Below is a small trained network, with its code and all its weights. Each question gives an input and a class and asks what happens when units are switched off, that is, made to give their printed mean instead of their output.

import numpy as np


def w(rows, s, z=0):
    codes = np.array(rows[::2]) - 128.0
    scale = np.full(codes.shape[1], s)
    scale[-1] = z or s
    return codes * scale


def norm(h):
    return h / np.sqrt((h * h).mean(-1, keepdims=True) + 1e-5)


def f(y):
    return y / 2 * (1 + np.tanh(0.7978845608 * (y + 0.044715 * y**3)))


def log_softmax(a):
    a = a - a.max(-1, keepdims=True)
    return a - np.log(np.exp(a).sum(-1, keepdims=True))


def net(x, mask):
    res = np.array(x, float).reshape(1, 7) / 4 @ E
    u = 0
    for l in range(4):
        y = f(norm(res) @ A[l][:, :-1].T + A[l][:, -1])
        res = res + np.where(mask[u : u + 10], y, B[l][:, -1]) @ B[l][:, :-1]
        u += 10
    return log_softmax(norm(res)[-1] @ U[:, :-1].T + U[:, -1])


A, B = {}, {}
E = w([
[152,91,82,132,150,100],'x0',
[68,177,153,228,157,126],'x1',
[129,227,113,71,247,90],'x2',
[126,134,135,128,123,132],'x3',
[110,151,169,128,112,147],'x4',
[160,93,100,141,141,95],'x5',
[65,108,139,128,73,5],'x6',
],0.0021)
A[0] = w([
[206,202,141,177,174,139,109],'L0N0',
[105,139,20,54,75,139,161],'L0N1',
[216,182,92,118,159,71,133],'L0N2',
[13,181,113,164,65,181,77],'L0N3',
[223,161,141,99,99,118,125],'L0N4',
[191,143,60,192,104,109,210],'L0N5',
[135,196,253,114,70,151,249],'L0N6',
[84,169,133,174,98,120,158],'L0N7',
[121,154,158,30,144,110,91],'L0N8',
[188,81,151,128,124,80,166],'L0N9',
],0.0033,0.0013)
B[0] = w([
[141,141,163,149,108,102,154],'L0N0',
[131,101,223,168,121,121,190],'L0N1',
[129,192,190,126,145,124,188],'L0N2',
[166,68,92,146,124,85,151],'L0N3',
[87,87,129,127,155,205,155],'L0N4',
[3,143,156,118,141,193,202],'L0N5',
[127,76,71,118,187,105,246],'L0N6',
[118,153,100,149,170,83,163],'L0N7',
[190,133,107,104,160,83,156],'L0N8',
[90,168,142,66,147,156,187],'L0N9',
],0.0034,0.0012)
A[1] = w([
[59,23,112,101,84,137,116],'L1N0',
[21,125,166,204,130,129,56],'L1N1',
[161,112,23,186,177,154,56],'L1N2',
[129,185,87,225,133,110,254],'L1N3',
[85,173,240,148,54,176,190],'L1N4',
[181,83,173,252,105,110,123],'L1N5',
[105,124,123,129,129,82,106],'L1N6',
[132,234,108,78,238,227,129],'L1N7',
[123,176,127,148,146,89,53],'L1N8',
[137,79,70,53,69,85,159],'L1N9',
],0.0032,0.00071)
B[1] = w([
[193,118,192,182,83,76,204],'L1N0',
[140,100,49,106,118,129,161],'L1N1',
[101,100,219,174,101,191,135],'L1N2',
[89,167,124,109,48,131,172],'L1N3',
[212,69,52,129,96,96,143],'L1N4',
[117,159,33,98,194,196,155],'L1N5',
[85,155,119,131,112,92,138],'L1N6',
[251,70,106,194,122,53,252],'L1N7',
[68,104,153,105,113,170,129],'L1N8',
[146,152,216,188,98,124,184],'L1N9',
],0.0026,0.0018)
A[2] = w([
[125,156,82,159,174,169,217],'L2N0',
[95,177,112,168,160,170,197],'L2N1',
[113,130,83,107,176,160,131],'L2N2',
[83,137,133,155,79,105,255],'L2N3',
[142,55,161,72,107,113,147],'L2N4',
[108,75,124,99,87,117,126],'L2N5',
[106,136,67,145,97,110,114],'L2N6',
[145,73,113,170,113,255,155],'L2N7',
[139,128,119,162,114,173,24],'L2N8',
[123,106,130,155,141,157,141],'L2N9',
],0.0061,0.00097)
B[2] = w([
[186,117,229,124,37,92,163],'L2N0',
[97,205,169,132,26,35,148],'L2N1',
[117,160,103,219,64,113,131],'L2N2',
[200,73,65,146,147,149,180],'L2N3',
[120,191,232,122,138,101,190],'L2N4',
[157,138,208,200,125,106,164],'L2N5',
[61,61,102,139,156,172,145],'L2N6',
[39,220,126,57,208,5,252],'L2N7',
[122,156,102,143,151,56,136],'L2N8',
[127,136,108,89,110,119,142],'L2N9',
],0.003,0.0036)
A[3] = w([
[88,157,96,95,192,57,254],'L3N0',
[247,74,164,113,98,72,116],'L3N1',
[176,176,141,171,81,109,128],'L3N2',
[172,207,180,132,181,133,175],'L3N3',
[153,173,166,13,154,88,27],'L3N4',
[60,149,135,167,109,100,184],'L3N5',
[195,116,103,91,162,254,137],'L3N6',
[79,134,146,140,59,116,114],'L3N7',
[191,66,185,108,144,205,99],'L3N8',
[121,78,176,25,209,107,34],'L3N9',
],0.005,0.00088)
B[3] = w([
[117,190,105,150,68,185,254],'L3N0',
[154,216,142,146,129,170,215],'L3N1',
[123,95,174,95,127,97,155],'L3N2',
[154,51,123,173,78,121,222],'L3N3',
[69,59,71,96,166,189,253],'L3N4',
[188,150,118,80,133,191,180],'L3N5',
[168,185,25,189,160,205,118],'L3N6',
[188,116,108,102,220,156,148],'L3N7',
[128,215,4,209,98,112,140],'L3N8',
[111,76,169,90,191,165,211],'L3N9',
],0.0039,0.0036)
U = w([
[54,66,183,25,205,192,168],'0',
[210,140,254,183,69,56,249],'1',
[55,240,60,130,71,71,149],'2',
[100,11,63,222,75,81,14],'3',
[240,141,62,166,189,220,7],'4',
],0.0095,0.0021)

Each question gives the input, the list of numbers given to net, and the class t.
The units are the neurons (one row each of A and B). Each row of codes is followed by its name. A weight is (code - 128) times the scale printed after its matrix; where a second scale follows, it is the last column's (A, B and U).
mask holds one flag per neuron, layer by layer. A switched-off neuron (its flag False) gives its mean, the last column of its row in B, instead of its output. The means were averaged over made-up inputs and are rounded, as every weight is.
A unit's drop is (log p(t) with every unit on - log p(t) with that unit switched off) / (log p(t) with every unit on - log p(t) with every unit switched off).
The circuit of an input: a set's keep is (log p(t) with only the set's units on - log p(t) with every unit switched off) / (log p(t) with every unit on - log p(t) with every unit switched off). Starting from the 12 units with the biggest drops (on a tie, the unit counted first), units are removed one at a time, each time the one whose removal leaves the highest keep (on an exact tie, the one counted first), for as long as the keep stays at least 0.8.
circuit, biggest first: the units of the circuit, biggest drop first
unit that matters most: the unit with the biggest drop
k most important neurons: the k neurons with the biggest drops, biggest first
k most important neurons of layer l: the k neurons of layer l with the biggest drops, biggest first
drop when u is switched off: that unit's drop, to one decimal
input [6,8,2,6,-4,3,-5], class 1: unit that matters most -> L2N0
input [-7,-8,4,0,-1,-5,-3], class 4: circuit, biggest first -> L2N7; L3N6
input [-6,1,-5,4,7,4,5], class 3: circuit, biggest first -> L2N3; L0N6
input [2,5,1,-8,-8,2,-3], class 1: circuit, biggest first -> L2N0; L3N4
input [2,7,-8,-8,2,0,-1], class 2: 2 most important neurons of layer 1 -> L1N5; L1N7
input [-8,3,6,-2,8,5,-8], class 1: 2 most important neurons -> L2N1; L2N0
input [2,-1,5,2,1,1,-1], class 4: 3 most important neurons of layer 2 -> L2N7; L2N5; L2N4
input [-5,-5,7,-2,0,5,0], class 4: 3 most important neurons -> L2N7; L1N7; L3N6
input [8,2,-3,-5,7,-3,0], class 2: 3 most important neurons -> L2N7; L1N5; L3N4
input [-7,2,0,5,-3,-6,-4], class 2: 2 most important neurons -> L2N7; L3N0
input [8,0,-2,3,2,-5,2], class 1: 3 most important neurons -> L1N0; L3N4; L2N5
input [-3,-6,-1,-7,-4,1,8], class 1: 2 most important neurons of layer 2 -> L2N7; L2N5
input [3,-1,3,5,7,-6,8], class 0: 2 most important neurons of layer 3 -> L3N8; L3N9
input [7,-1,-2,1,-3,-3,-4], class 0: circuit, biggest first -> L2N7
input [-6,7,2,-7,6,-5,-2], class 1: 2 most important neurons of layer 2 -> L2N0; L2N7
input [-3,1,-6,7,5,-8,5], class 3: 3 most important neurons -> L2N6; L2N0; L2N3
input [0,3,-3,-8,-1,-7,8], class 3: drop when L2N7 is switched off -> 0.2
input [-1,-4,4,-2,-8,-7,-2], class 4: drop when L2N7 is switched off -> 0.6
input [1,2,-1,-2,6,-6,3], class 3: drop when L2N7 is switched off -> 0.3
input [-4,-2,6,-2,-8,-8,7], class 0: drop when L3N0 is switched off -> 0.0
